Below are the code and all the weights of a small trained network. Each question names an input and a target symbol and asks about switching units off, where a switched-off unit gives its printed mean instead of its output.

import numpy as np


def w(rows, s, z=0):
    codes = np.array(rows[::2]) - 128.0
    scale = np.full(codes.shape[1], s)
    scale[-1] = z or s
    return codes * scale


def norm(h):
    return h / np.sqrt((h * h).mean(-1, keepdims=True) + 1e-5)


def f(y):
    return y / 2 * (1 + np.tanh(0.7978845608 * (y + 0.044715 * y**3)))


def softmax(a):
    e = np.exp(a - a.max(-1, keepdims=True))
    return e / e.sum(-1, keepdims=True)


def log_softmax(a):
    a = a - a.max(-1, keepdims=True)
    return a - np.log(np.exp(a).sum(-1, keepdims=True))


def net(x, mask):
    ids = ['ΘΠΣΦΨαεζηλμτω'.index(c) for c in x.split()]
    T = len(ids)
    res = E[ids] + P[:T]
    u = 0
    for l in range(2):
        q, k, v = (norm(res) @ M[l].T for M in (Q, K, V))
        z = softmax(np.where(np.tri(T) > 0, q @ k.T / 3**0.5, -1e9)) @ v
        res = res + np.where(mask[u], z, O[l][:, -1]) @ O[l][:, :-1]
        u += 1
        y = f(norm(res) @ A[l][:, :-1].T + A[l][:, -1])
        res = res + np.where(mask[u : u + 4], y, B[l][:, -1]) @ B[l][:, :-1]
        u += 4
    return log_softmax(norm(res)[-1] @ U[:, :-1].T + U[:, -1])


Q, K, V, O, A, B = {}, {}, {}, {}, {}, {}
E = w([
[217,180,195,108,136],'Θ',
[102,100,148,128,198],'Π',
[119,161,133,129,149],'Σ',
[95,154,215,191,250],'Φ',
[131,115,174,90,153],'Ψ',
[63,152,143,5,91],'α',
[151,128,160,111,158],'ε',
[143,130,159,103,155],'ζ',
[101,174,143,127,136],'η',
[63,149,122,139,144],'λ',
[147,113,40,118,134],'μ',
[154,133,85,142,53],'τ',
[167,101,156,127,119],'ω',
],0.026)
P = w([
[82,70,197,9,104],'0',
[68,76,124,44,139],'1',
[86,74,114,81,145],'2',
[112,61,110,149,127],'3',
[157,93,88,192,143],'4',
[173,84,64,254,120],'5',
],0.0077)
Q[0] = w([
[66,136,73,202,129],'0.h0',
[84,174,108,124,10],'0.h0',
[76,212,116,168,177],'0.h0',
],0.011)
K[0] = w([
[82,130,1,128,150],'0.h0',
[91,242,96,98,22],'0.h0',
[131,218,63,157,207],'0.h0',
],0.0097)
V[0] = w([
[80,105,151,134,240],'0.h0',
[135,92,163,52,117],'0.h0',
[144,193,255,125,67],'0.h0',
],0.0062)
O[0] = w([
[112,78,155,149,169,243],'0.h0',
[183,167,95,133,137,150],'0.h0',
[103,183,2,129,164,3],'0.h0',
],0.0096,0.0034)
A[0] = w([
[2,101,174,159,125,87],'0.n0',
[67,160,91,167,138,51],'0.n1',
[93,177,124,123,146,79],'0.n2',
[139,39,143,149,139,3],'0.n3',
],0.0094,0.0035)
B[0] = w([
[254,208,159,105,95,254],'0.n0',
[178,71,191,180,89,136],'0.n1',
[198,137,129,72,207,131],'0.n2',
[156,190,121,121,145,151],'0.n3',
],0.0095,0.008)
Q[1] = w([
[128,79,150,66,62],'1.h0',
[204,63,176,131,167],'1.h0',
[247,145,162,122,50],'1.h0',
],0.015)
K[1] = w([
[148,122,95,93,118],'1.h0',
[198,41,126,250,175],'1.h0',
[182,77,95,223,54],'1.h0',
],0.012)
V[1] = w([
[95,239,255,85,86],'1.h0',
[224,131,147,139,204],'1.h0',
[98,131,149,169,85],'1.h0',
],0.0093)
O[1] = w([
[127,160,172,214,11,82],'1.h0',
[150,67,80,123,49,253],'1.h0',
[93,187,142,121,122,53],'1.h0',
],0.011,0.005)
A[1] = w([
[132,186,97,227,35,105],'1.n0',
[134,172,241,107,223,68],'1.n1',
[183,122,78,38,65,140],'1.n2',
[60,2,45,41,36,2],'1.n3',
],0.0096,0.0039)
B[1] = w([
[211,101,41,129,184,209],'1.n0',
[102,115,27,153,134,188],'1.n1',
[46,8,147,177,103,253],'1.n2',
[111,217,8,214,63,219],'1.n3',
],0.012,0.0065)
U = w([
[254,189,136,134,67,157],'Θ',
[143,127,118,119,153,117],'Π',
[186,117,105,142,143,42],'Σ',
[75,103,33,194,78,102],'Φ',
[137,133,138,128,135,99],'Ψ',
[134,143,128,135,139,96],'α',
[164,111,68,67,217,172],'ε',
[153,127,129,124,130,82],'ζ',
[130,27,230,104,147,163],'η',
[100,124,179,241,209,151],'λ',
[138,237,101,152,185,178],'μ',
[92,168,175,83,106,255],'τ',
[137,127,138,139,141,109],'ω',
],0.0098,0.0059)

Each question gives the input, a string of symbols that net reads in full, and the target symbol t.
The units are the heads (3 rows each of Q, K, V and O) and the neurons (one row each of A and B). Each row of codes is followed by its name. A weight is (code - 128) times the scale printed after its matrix; where a second scale follows, it is the last column's (O, A, B and U).
mask holds one flag per unit, layer by layer, with each layer's heads first. A switched-off unit (its flag False) gives its mean, the last column of its rows in O or B, instead of its output. The means were averaged over made-up inputs and are rounded, as every weight is.
A unit's drop is (log p(t) with every unit on - log p(t) with that unit switched off) / (log p(t) with every unit on - log p(t) with every unit switched off).
The circuit of an input: a set's keep is (log p(t) with only the set's units on - log p(t) with every unit switched off) / (log p(t) with every unit on - log p(t) with every unit switched off). Starting from all 10 units, units are removed one at a time, each time the one whose removal leaves the highest keep (on an exact tie, the one counted first), for as long as the keep stays at least 0.8.
circuit, biggest first: the units of the circuit, biggest drop first
k most important neurons: the k neurons with the biggest drops, biggest first
k most important neurons of layer l: the k neurons of layer l with the biggest drops, biggest first
drop of u: that unit's drop, to one decimal
input ω ε ω α μ η, target ε: circuit, biggest first => 1.h0; 0.n0
input Σ α λ λ λ ζ, target Φ: circuit, biggest first => 1.h0; 0.n0; 1.n3
input Σ λ τ Θ, target μ: circuit, biggest first => 1.h0; 0.n0; 0.h0
input μ Σ Φ ζ τ λ, target μ: 3 most important neurons => 0.n0; 1.n2; 1.n1
input ω μ Π Φ λ α, target τ: 2 most important neurons => 0.n0; 1.n3
input λ ω Σ λ ε, target Φ: circuit, biggest first => 1.h0; 0.n0; 1.n3
input η α λ ε, target Φ: most important neuron => 1.n3
input μ α λ ζ, target Φ: 3 most important neurons => 0.n0; 1.n3; 1.n0
input λ Ψ λ μ Φ λ, target ε: circuit, biggest first => 1.h0; 0.h0; 0.n0
input μ λ Ψ μ, target ε: circuit, biggest first => 1.h0; 0.h0; 0.n0
input α Φ α ω Φ η, target η: 2 most important neurons => 0.n0; 1.n3
input λ μ α Σ, target ε: circuit, biggest first => 0.n0; 1.h0
input λ ε μ μ Σ, target ε: circuit, biggest first => 1.h0; 0.h0; 0.n0
input λ λ τ λ α Σ, target Θ: circuit, biggest first => 0.h0; 1.n2; 1.h0; 0.n0
input Σ μ λ, target ε: circuit, biggest first => 1.h0; 0.n0
input λ τ ζ Σ, target μ: 3 most important neurons => 0.n0; 1.n2; 1.n1
input ζ μ λ η, target ε: 2 most important neurons => 0.n0; 1.n1
input λ Σ Σ λ Σ Π, target η: 3 most important neurons => 1.n3; 1.n0; 1.n1
input Θ μ μ λ ζ λ, target Θ: 2 most important neurons => 0.n1; 1.n2
input λ λ ω Σ, target η: circuit, biggest first => 1.n3; 1.n0
input λ λ μ λ Σ Ψ, target Φ: 3 most important neurons => 0.n0; 1.n3; 0.n3
input λ μ Σ Ψ, target Φ: circuit, biggest first => 0.h0; 0.n0; 1.n3; 1.h0
input ω Σ Θ, target η: 2 most important neurons of layer 0 => 0.n0; 0.n3
input λ Θ Σ, target Θ: most important neuron of layer 0 => 0.n0
input ε μ λ λ Φ μ, target ε: 2 most important neurons of layer 0 => 0.n0; 0.n3
input λ λ Θ ω α λ, target η: drop of 1.h0 => 0.7
input λ λ λ, target Θ: drop of 0.n3 => 0.0
input α λ λ η, target Θ: drop of 0.n0 => 0.1
input λ λ λ μ ω λ, target η: drop of 0.n0 => 0.5
